Here is a tiny trained network, its code and every weight. The questions are about switching its units off for an input and a class, where a switched-off unit gives its printed mean instead of its output.

import numpy as np


def w(rows, s, z=0):
    codes = np.array(rows[::2]) - 128.0
    scale = np.full(codes.shape[1], s)
    scale[-1] = z or s
    return codes * scale


def f(y):
    return np.maximum(y, 0)


def log_softmax(a):
    a = a - a.max(-1, keepdims=True)
    return a - np.log(np.exp(a).sum(-1, keepdims=True))


def net(x, mask):
    res = np.array(x, float).reshape(1, 6) / 4 @ E
    y = f(res @ A[0][:, :-1].T + A[0][:, -1])
    res = res + np.where(mask, y, B[0][:, -1]) @ B[0][:, :-1]
    return log_softmax(res[-1] @ U[:, :-1].T + U[:, -1])


A, B = {}, {}
E = w([
[132,16,94,76,87,40,60,171],'x0',
[78,67,78,120,89,176,195,68],'x1',
[71,131,244,37,59,83,174,93],'x2',
[113,120,136,134,136,145,92,113],'x3',
[113,134,124,131,132,112,134,126],'x4',
[129,129,127,130,128,123,140,129],'x5',
],0.011)
A[0] = w([
[175,147,84,150,207,231,208,61,191],'neuron 0',
[122,16,148,94,109,71,151,139,222],'neuron 1',
[213,155,197,159,152,68,62,211,232],'neuron 2',
[240,104,58,212,208,112,135,123,255],'neuron 3',
[82,225,255,74,144,166,161,193,128],'neuron 4',
[76,107,191,45,11,126,141,98,171],'neuron 5',
],0.0094,0.0058)
B[0] = w([
[4,130,57,140,140,123,152,110,249],'neuron 0',
[164,169,138,73,103,182,46,191,220],'neuron 1',
[184,176,128,194,212,122,116,156,232],'neuron 2',
[63,136,63,67,105,203,82,216,248],'neuron 3',
[154,168,200,153,58,128,233,141,229],'neuron 4',
[126,156,213,68,221,170,195,85,250],'neuron 5',
],0.011,0.015)
U = w([
[123,218,140,113,171,236,109,176,253],'0',
[52,51,39,171,117,145,124,64,17],'1',
[182,195,233,210,41,57,172,135,77],'2',
[96,83,157,72,102,122,219,9,1],'3',
[226,120,40,141,121,103,1,203,44],'4',
[122,3,107,65,12,191,33,202,93],'5',
[252,174,244,104,137,42,63,165,18],'6',
],0.008,0.0053)

Each question gives the input, the list of numbers given to net, and the class t.
The units are the neurons (one row each of A and B). Each row of codes is followed by its name. A weight is (code - 128) times the scale printed after its matrix; where a second scale follows, it is the last column's (A, B and U).
mask holds one flag per neuron, in row order. A switched-off neuron (its flag False) gives its mean, the last column of its row in B, instead of its output. The means were averaged over made-up inputs and are rounded, as every weight is.
A unit's drop is (log p(t) with every unit on - log p(t) with that unit switched off) / (log p(t) with every unit on - log p(t) with every unit switched off).
The circuit of an input: a set's keep is (log p(t) with only the set's units on - log p(t) with every unit switched off) / (log p(t) with every unit on - log p(t) with every unit switched off). Starting from all 6 units, units are removed one at a time, each time the one whose removal leaves the highest keep (on an exact tie, the one counted first), for as long as the keep stays at least 0.8.
circuit, biggest first: the units of the circuit, biggest drop first
unit that matters most: the unit with the biggest drop
top k neurons: the k neurons with the biggest drops, biggest first
drop of u: that unit's drop, to one decimal
input [-1,5,8,7,0,7], class 3: top 2 neurons => neuron 3; neuron 5
input [4,-3,2,-3,-8,-8], class 6: top neuron => neuron 3
input [6,-7,1,-2,-8,6], class 6: top 3 neurons => neuron 0; neuron 3; neuron 2
input [1,0,1,8,3,-2], class 6: circuit, biggest first => neuron 3; neuron 0
input [-1,-3,1,5,-8,4], class 2: circuit, biggest first => neuron 3; neuron 1; neuron 5
input [-3,1,0,8,-1,0], class 1: circuit, biggest first => neuron 5; neuron 1; neuron 2
input [-4,-6,1,6,-7,4], class 2: circuit, biggest first => neuron 4; neuron 3; neuron 1
input [1,3,0,4,-6,-5], class 5: circuit, biggest first => neuron 2; neuron 5
input [3,0,-5,3,-4,-1], class 4: top 3 neurons => neuron 5; neuron 4; neuron 0
input [-3,-3,2,1,-4,-7], class 2: circuit, biggest first => neuron 3; neuron 4
input [8,4,8,5,-8,-2], class 0: circuit, biggest first => neuron 5; neuron 1
input [2,-3,5,-4,2,5], class 6: top 2 neurons => neuron 3; neuron 0
input [-1,5,-5,1,-5,-3], class 1: top 2 neurons => neuron 0; neuron 1
input [-4,-6,6,8,-8,5], class 2: unit that matters most => neuron 4
input [-8,3,0,5,-2,-5], class 1: top 2 neurons => neuron 0; neuron 5
input [-8,3,6,-4,0,-4], class 3: drop of neuron 2 => 0.0
input [2,-5,5,5,3,3], class 6: drop of neuron 0 => 0.2
input [5,-6,0,1,5,-4], class 4: drop of neuron 4 => 0.2
